Here is a tiny trained network, its code and every weight. The questions are about switching its units off for an input and a class, where a switched-off unit gives its printed mean instead of its output.

import numpy as np


def w(rows, s, z=0):
    codes = np.array(rows[::2]) - 128.0
    scale = np.full(codes.shape[1], s)
    scale[-1] = z or s
    return codes * scale


def norm(h):
    return h / np.sqrt((h * h).mean(-1, keepdims=True) + 1e-5)


def f(y):
    return np.maximum(y, 0)


def log_softmax(a):
    a = a - a.max(-1, keepdims=True)
    return a - np.log(np.exp(a).sum(-1, keepdims=True))


def net(x, mask):
    res = np.array(x, float).reshape(1, 8) / 4 @ E
    u = 0
    for l in range(2):
        y = f(norm(res) @ A[l][:, :-1].T + A[l][:, -1])
        res = res + np.where(mask[u : u + 13], y, B[l][:, -1]) @ B[l][:, :-1]
        u += 13
    return log_softmax(norm(res)[-1] @ U[:, :-1].T + U[:, -1])


A, B = {}, {}
E = w([
[118,203,106,242,53,73,36,141,115],'x0',
[54,118,14,46,105,134,118,87,59],'x1',
[69,113,125,150,120,149,126,132,134],'x2',
[136,130,129,124,130,126,127,127,128],'x3',
[116,187,136,9,75,170,30,139,244],'x4',
[97,61,190,72,76,49,64,210,72],'x5',
[118,127,126,131,130,131,126,130,129],'x6',
[10,238,145,58,160,3,196,154,120],'x7',
],0.0053)
A[0] = w([
[197,70,106,49,135,117,175,144,113,129],'0.n1',
[170,96,128,200,156,141,162,104,33,103],'0.n2',
[110,45,183,52,112,106,141,174,112,59],'0.n3',
[155,120,224,165,135,142,109,145,204,62],'0.n4',
[124,52,145,148,44,77,86,176,94,80],'0.n5',
[102,101,2,60,69,104,94,43,70,4],'0.n6',
[122,130,59,81,115,159,84,82,48,48],'0.n7',
[200,105,176,159,76,208,90,88,76,37],'0.n8',
[159,203,88,169,53,74,124,62,127,136],'0.n9',
[123,148,133,75,35,176,72,91,251,115],'0.n10',
[133,150,150,144,176,47,179,131,108,167],'0.n11',
[132,132,51,177,138,184,171,76,172,94],'0.n12',
[95,140,125,41,114,152,149,178,163,85],'0.n13',
],0.0083,0.0041)
B[0] = w([
[36,134,152,142,153,156,146,196,121,202],'0.n1',
[147,74,24,86,39,89,130,132,140,227],'0.n2',
[204,190,134,142,182,170,125,94,63,199],'0.n3',
[96,75,125,142,194,48,132,122,184,198],'0.n4',
[197,196,133,156,238,137,129,127,60,205],'0.n5',
[88,127,153,84,207,56,77,185,221,217],'0.n6',
[108,38,113,157,219,90,84,101,241,189],'0.n7',
[19,152,159,49,110,158,40,13,140,199],'0.n8',
[86,172,162,254,132,199,123,224,112,202],'0.n9',
[179,82,50,138,56,88,185,143,71,255],'0.n10',
[92,112,113,115,70,94,126,51,140,216],'0.n11',
[204,224,138,107,207,121,162,157,96,203],'0.n12',
[136,127,123,164,79,84,178,150,112,194],'0.n13',
],0.0077,0.0066)
A[1] = w([
[118,127,167,145,129,140,54,182,72,79],'1.n1',
[151,84,145,214,176,89,144,93,127,154],'1.n2',
[124,34,156,125,88,99,97,134,55,94],'1.n3',
[196,186,81,170,142,134,188,109,187,117],'1.n4',
[132,49,112,111,122,135,201,99,101,85],'1.n5',
[184,167,161,65,39,147,102,184,215,106],'1.n6',
[169,105,167,60,139,57,98,174,58,216],'1.n7',
[70,101,186,55,164,140,242,186,133,5],'1.n8',
[88,124,60,206,99,96,96,110,79,152],'1.n9',
[144,57,247,188,131,62,144,111,217,71],'1.n10',
[97,81,93,105,142,254,14,27,139,128],'1.n11',
[115,70,167,76,137,244,180,129,130,103],'1.n12',
[63,192,148,126,95,91,191,125,150,127],'1.n13',
],0.0094,0.0026)
B[1] = w([
[201,197,162,215,168,204,155,180,106,174],'1.n1',
[54,109,96,57,160,119,167,184,188,231],'1.n2',
[192,179,56,60,145,125,141,104,91,192],'1.n3',
[107,108,124,93,238,179,123,107,53,223],'1.n4',
[125,81,125,206,61,76,129,189,126,201],'1.n5',
[64,1,27,134,79,83,226,108,51,166],'1.n6',
[92,143,69,130,169,222,205,32,173,247],'1.n7',
[173,122,176,253,84,177,32,209,161,215],'1.n8',
[186,28,156,94,60,175,140,184,173,253],'1.n9',
[33,108,88,45,186,124,55,148,202,198],'1.n10',
[90,200,243,124,54,54,152,48,117,232],'1.n11',
[157,192,156,172,65,109,52,231,117,174],'1.n12',
[201,157,193,61,88,128,68,2,78,218],'1.n13',
],0.0074,0.0066)
U = w([
[18,72,118,73,206,61,70,141,222,110],'0',
[155,32,41,106,54,100,203,122,70,66],'1',
[109,188,219,100,81,95,90,57,89,228],'2',
[177,219,118,144,245,224,167,112,59,4],'3',
[142,138,204,239,97,167,73,234,135,106],'4',
],0.011,0.0036)

Each question gives the input, the list of numbers given to net, and the class t.
The units are the neurons (one row each of A and B). Each row of codes is followed by its name. A weight is (code - 128) times the scale printed after its matrix; where a second scale follows, it is the last column's (A, B and U).
mask holds one flag per neuron, layer by layer. A switched-off neuron (its flag False) gives its mean, the last column of its row in B, instead of its output. The means were averaged over made-up inputs and are rounded, as every weight is.
A unit's drop is (log p(t) with every unit on - log p(t) with that unit switched off) / (log p(t) with every unit on - log p(t) with every unit switched off).
The circuit of an input: a set's keep is (log p(t) with only the set's units on - log p(t) with every unit switched off) / (log p(t) with every unit on - log p(t) with every unit switched off). Starting from the 12 units with the biggest drops (on a tie, the unit counted first), units are removed one at a time, each time the one whose removal leaves the highest keep (on an exact tie, the one counted first), for as long as the keep stays at least 0.8.
circuit, biggest first: the units of the circuit, biggest drop first
top k neurons: the k neurons with the biggest drops, biggest first
k most important neurons of layer l: the k neurons of layer l with the biggest drops, biggest first
input [2,-7,5,4,-8,5,4,0], class 1: top 3 neurons -> [0.n2 0.n6 0.n7]
input [-5,-4,-2,8,-8,-4,4,-6], class 1: top neuron -> [0.n2]
input [8,-1,-2,-2,2,8,-5,-5], class 3: circuit, biggest first -> [0.n5 1.n7]
input [2,-3,-1,-1,5,2,8,-6], class 2: top 3 neurons -> [0.n8 1.n11 0.n2]
input [3,-8,-4,3,4,7,-1,-4], class 0: top 2 neurons -> [0.n4 1.n10]
input [6,5,-6,8,-5,3,-1,-2], class 4: 3 most important neurons of layer 1 -> [1.n1 1.n9 1.n10]
input [5,1,8,-3,0,2,-7,-5], class 2: 2 most important neurons of layer 1 -> [1.n11 1.n8]
input [3,-4,4,-1,2,-8,0,8], class 2: 4 most important neurons of layer 0 -> [0.n11 0.n5 0.n3 0.n7]
input [0,-5,5,0,-5,7,-7,3], class 3: circuit, biggest first -> [0.n5 1.n7]
input [-5,6,7,3,-6,8,0,8], class 2: circuit, biggest first -> [1.n13 0.n2 1.n2]
input [3,-2,2,3,7,-7,5,-3], class 1: 2 most important neurons of layer 0 -> [0.n10 0.n5]
input [-5,-8,-1,-8,-6,8,5,-5], class 0: 4 most important neurons of layer 0 -> [0.n4 0.n10 0.n12 0.n9]
input [7,-6,-5,7,7,-8,0,-6], class 3: 3 most important neurons of layer 1 -> [1.n4 1.n5 1.n8]
input [4,3,8,-3,1,4,-1,-3], class 3: most important neuron of layer 0 -> [0.n5]
input [-6,2,1,8,-2,7,1,-8], class 2: circuit, biggest first -> [1.n11 0.n8]
input [-5,-2,-8,-3,3,1,-1,5], class 2: circuit, biggest first -> [1.n13 0.n13]
input [1,1,0,6,7,-2,-7,7], class 1: circuit, biggest first -> [0.n10 1.n6]
input [-6,-5,8,6,1,2,7,0], class 4: 2 most important neurons of layer 0 -> [0.n7 0.n6]
input [6,-3,1,-7,-4,1,7,-6], class 2: top 2 neurons -> [0.n8 1.n11]
input [-6,-5,4,-3,0,0,5,1], class 4: circuit, biggest first -> [1.n8]
input [4,-6,1,6,1,-6,8,-4], class 0: top 3 neurons -> [0.n4 0.n3 0.n5]
input [-3,5,-2,-5,5,4,-5,-8], class 2: top 2 neurons -> [1.n11 0.n8]
